Below are the code and all the weights of a small trained network. Each question names an input and a target symbol and asks about switching units off, where a switched-off unit gives its printed mean instead of its output.

import numpy as np


def w(rows, s, z=0):
    codes = np.array(rows[::2]) - 128.0
    scale = np.full(codes.shape[1], s)
    scale[-1] = z or s
    return codes * scale


def norm(h):
    return h / np.sqrt((h * h).mean(-1, keepdims=True) + 1e-5)


def f(y):
    return np.maximum(y, 0)


def softmax(a):
    e = np.exp(a - a.max(-1, keepdims=True))
    return e / e.sum(-1, keepdims=True)


def log_softmax(a):
    a = a - a.max(-1, keepdims=True)
    return a - np.log(np.exp(a).sum(-1, keepdims=True))


def net(x, mask):
    ids = ['ΓΔΞΠΨβεθλμφ'.index(c) for c in x.split()]
    T = len(ids)
    res = E[ids] + P[:T]
    u = 0
    for l in range(3):
        q, k, v = (norm(res) @ M[l].T for M in (Q, K, V))
        z = softmax(np.where(np.tri(T) > 0, q @ k.T / 2**0.5, -1e9)) @ v
        res = res + np.where(mask[u], z, O[l][:, -1]) @ O[l][:, :-1]
        u += 1
        y = f(norm(res) @ A[l][:, :-1].T + A[l][:, -1])
        res = res + np.where(mask[u : u + 8], y, B[l][:, -1]) @ B[l][:, :-1]
        u += 8
    return log_softmax(norm(res)[-1] @ U[:, :-1].T + U[:, -1])


Q, K, V, O, A, B = {}, {}, {}, {}, {}, {}
E = w([
[155,138,110,57],'Γ',
[100,140,157,111],'Δ',
[151,121,115,125],'Ξ',
[144,152,144,157],'Π',
[97,230,5,131],'Ψ',
[73,148,142,133],'β',
[73,149,144,133],'ε',
[140,105,120,126],'θ',
[88,23,154,61],'λ',
[71,151,140,133],'μ',
[180,178,48,65],'φ',
],0.0027)
P = w([
[125,2,47,214],'0',
[121,119,194,86],'1',
[117,135,177,74],'2',
[112,146,160,72],'3',
[111,156,145,63],'4',
[107,157,132,58],'5',
],0.00084)
Q[0] = w([
[254,110,59,212],'0.h0',
[136,208,183,195],'0.h0',
],0.0045)
K[0] = w([
[138,230,254,81],'0.h0',
[147,153,133,228],'0.h0',
],0.0057)
V[0] = w([
[221,150,116,206],'0.h0',
[108,80,38,10],'0.h0',
],0.0012)
O[0] = w([
[62,192,98,67,254],'0.h0',
[170,248,167,252,68],'0.h0',
],0.0019,0.00022)
A[0] = w([
[200,107,209,213,1],'0.n0',
[155,190,156,131,85],'0.n1',
[133,61,159,227,179],'0.n2',
[146,116,173,154,18],'0.n3',
[110,158,109,185,5],'0.n4',
[175,67,106,72,118],'0.n5',
[226,208,112,96,165],'0.n6',
[112,125,253,119,100],'0.n7',
],0.0019,0.00076)
B[0] = w([
[114,204,246,222,143],'0.n0',
[96,60,79,124,172],'0.n1',
[157,127,39,59,159],'0.n2',
[115,169,127,146,131],'0.n3',
[101,121,141,87,131],'0.n4',
[141,143,174,217,176],'0.n5',
[36,48,106,125,250],'0.n6',
[117,131,8,121,209],'0.n7',
],0.0017,0.0016)
Q[1] = w([
[162,84,146,148],'1.h0',
[157,132,115,252],'1.h0',
],0.0028)
K[1] = w([
[74,190,219,240],'1.h0',
[6,38,203,240],'1.h0',
],0.0018)
V[1] = w([
[57,88,160,189],'1.h0',
[166,10,188,176],'1.h0',
],0.0013)
O[1] = w([
[106,247,178,207,126],'1.h0',
[56,169,85,55,2],'1.h0',
],0.0011,0.00038)
A[1] = w([
[111,48,183,179,60],'1.n0',
[126,235,106,168,96],'1.n1',
[69,136,40,122,187],'1.n2',
[160,123,212,84,149],'1.n3',
[76,132,9,128,62],'1.n4',
[125,203,203,197,211],'1.n5',
[203,4,160,183,106],'1.n6',
[173,73,129,130,1],'1.n7',
],0.002,0.00044)
B[1] = w([
[159,141,142,65,152],'1.n0',
[204,116,142,169,168],'1.n1',
[158,115,199,123,247],'1.n2',
[183,130,79,81,158],'1.n3',
[128,99,202,87,230],'1.n4',
[250,136,139,123,179],'1.n5',
[239,88,163,119,170],'1.n6',
[186,96,131,135,141],'1.n7',
],0.0018,0.0015)
Q[2] = w([
[23,203,220,205],'2.h0',
[171,3,161,201],'2.h0',
],0.0055)
K[2] = w([
[166,24,109,133],'2.h0',
[184,154,220,2],'2.h0',
],0.0082)
V[2] = w([
[164,123,7,145],'2.h0',
[218,105,167,78],'2.h0',
],0.0022)
O[2] = w([
[160,249,97,59,114],'2.h0',
[223,75,196,46,250],'2.h0',
],0.002,0.0014)
A[2] = w([
[137,155,3,101,152],'2.n0',
[250,149,118,159,211],'2.n1',
[171,84,90,42,204],'2.n2',
[220,72,63,198,176],'2.n3',
[121,22,213,136,15],'2.n4',
[98,158,160,82,254],'2.n5',
[45,105,119,153,65],'2.n6',
[154,231,202,161,156],'2.n7',
],0.0027,0.00071)
B[2] = w([
[104,138,177,217,159],'2.n0',
[93,39,129,103,202],'2.n1',
[90,115,120,214,250],'2.n2',
[118,117,184,4,172],'2.n3',
[200,242,137,159,201],'2.n4',
[148,128,112,184,195],'2.n5',
[175,58,110,147,140],'2.n6',
[132,65,74,114,161],'2.n7',
],0.0029,0.0026)
U = w([
[180,23,179,39,184],'Γ',
[210,199,226,188,171],'Δ',
[132,202,121,41,82],'Ξ',
[4,167,212,62,129],'Π',
[89,236,50,151,251],'Ψ',
[87,106,112,172,68],'β',
[84,100,118,181,72],'ε',
[124,161,125,90,5],'θ',
[139,116,100,127,58],'λ',
[65,90,113,197,143],'μ',
[208,154,2,87,83],'φ',
],0.0099,0.0024)

Each question gives the input, a string of symbols that net reads in full, and the target symbol t.
The units are the heads (2 rows each of Q, K, V and O) and the neurons (one row each of A and B). Each row of codes is followed by its name. A weight is (code - 128) times the scale printed after its matrix; where a second scale follows, it is the last column's (O, A, B and U).
mask holds one flag per unit, layer by layer, with each layer's heads first. A switched-off unit (its flag False) gives its mean, the last column of its rows in O or B, instead of its output. The means were averaged over made-up inputs and are rounded, as every weight is.
A unit's drop is (log p(t) with every unit on - log p(t) with that unit switched off) / (log p(t) with every unit on - log p(t) with every unit switched off).
The circuit of an input: a set's keep is (log p(t) with only the set's units on - log p(t) with every unit switched off) / (log p(t) with every unit on - log p(t) with every unit switched off). Starting from the 12 units with the biggest drops (on a tie, the unit counted first), units are removed one at a time, each time the one whose removal leaves the highest keep (on an exact tie, the one counted first), for as long as the keep stays at least 0.8.
circuit, biggest first: the units of the circuit, biggest drop first
unit that matters most: the unit with the biggest drop
k most important neurons: the k neurons with the biggest drops, biggest first
top k neurons in layer l: the k neurons of layer l with the biggest drops, biggest first
drop when u is switched off: that unit's drop, to one decimal
input μ β μ, target μ: circuit, biggest first -> 2.h0, 2.n6
input Γ Ξ Π ε, target Γ: circuit, biggest first -> 2.n7, 0.h0, 2.n2, 1.n5
input Γ Γ Γ β, target Γ: unit that matters most -> 0.h0
input Γ Γ Π ε, target Γ: circuit, biggest first -> 0.h0, 2.n7, 2.n2, 1.n5
input Γ Π φ μ, target Γ: 2 most important neurons -> 2.n7, 2.n2
input Ξ Ξ Π Δ, target Ξ: 2 most important neurons -> 0.n6, 2.n1
input Δ Π θ Ψ ε, target Δ: circuit, biggest first -> 0.h0, 2.n1, 0.n6, 2.n5
input Π Δ Ξ Γ Ξ, target Δ: 2 most important neurons -> 0.n6, 2.n4
input φ β Γ μ, target φ: top 2 neurons in layer 1 -> 1.n5, 1.n1
input μ Π Π ε, target μ: top 2 neurons in layer 0 -> 0.n0, 0.n6
input Ξ θ λ Π Δ, target Ξ: top 4 neurons in layer 2 -> 2.n1, 2.n4, 2.n7, 2.n0
input Δ Ψ φ ε μ μ, target Δ: top 2 neurons in layer 2 -> 2.n1, 2.n2
input μ ε Ξ Δ, target μ: 2 most important neurons -> 2.n4, 2.n6
input Ξ Γ Γ β β, target Ξ: top 2 neurons in layer 0 -> 0.n6, 0.n5
input Ξ Γ Ψ Π Γ ε, target Ξ: 2 most important neurons -> 2.n2, 0.n6
input μ Π β Ξ μ, target μ: unit that matters most -> 2.n4
input Ξ Π μ, target Ξ: 4 most important neurons -> 2.n2, 0.n6, 2.n1, 2.n7
input Ξ Π Π μ, target Ξ: 3 most important neurons -> 2.n2, 0.n6, 2.n1
input Δ θ μ φ, target μ: top 2 neurons in layer 2 -> 2.n0, 2.n4
input Ξ Γ Π, target Γ: unit that matters most -> 0.n0
input Π φ μ Γ, target μ: top 2 neurons in layer 2 -> 2.n2, 2.n4
input Γ λ Δ Ξ Γ Δ, target Γ: 2 most important neurons -> 0.n6, 2.n4
input φ Γ Π Δ, target φ: top 2 neurons in layer 2 -> 2.n7, 2.n3
input Ξ λ Π β, target Ξ: top 3 neurons in layer 2 -> 2.n2, 2.n1, 2.n7
input Δ Γ Ξ Π Π Δ, target Δ: drop when 0.h0 is switched off -> 0.6
input Ξ Ξ Δ μ Γ, target μ: drop when 2.h0 is switched off -> 0.3
input μ Ξ Π Δ, target μ: drop when 0.h0 is switched off -> 0.1
input Ψ Ψ Ξ Ξ Π Γ, target Ψ: drop when 0.h0 is switched off -> 0.0
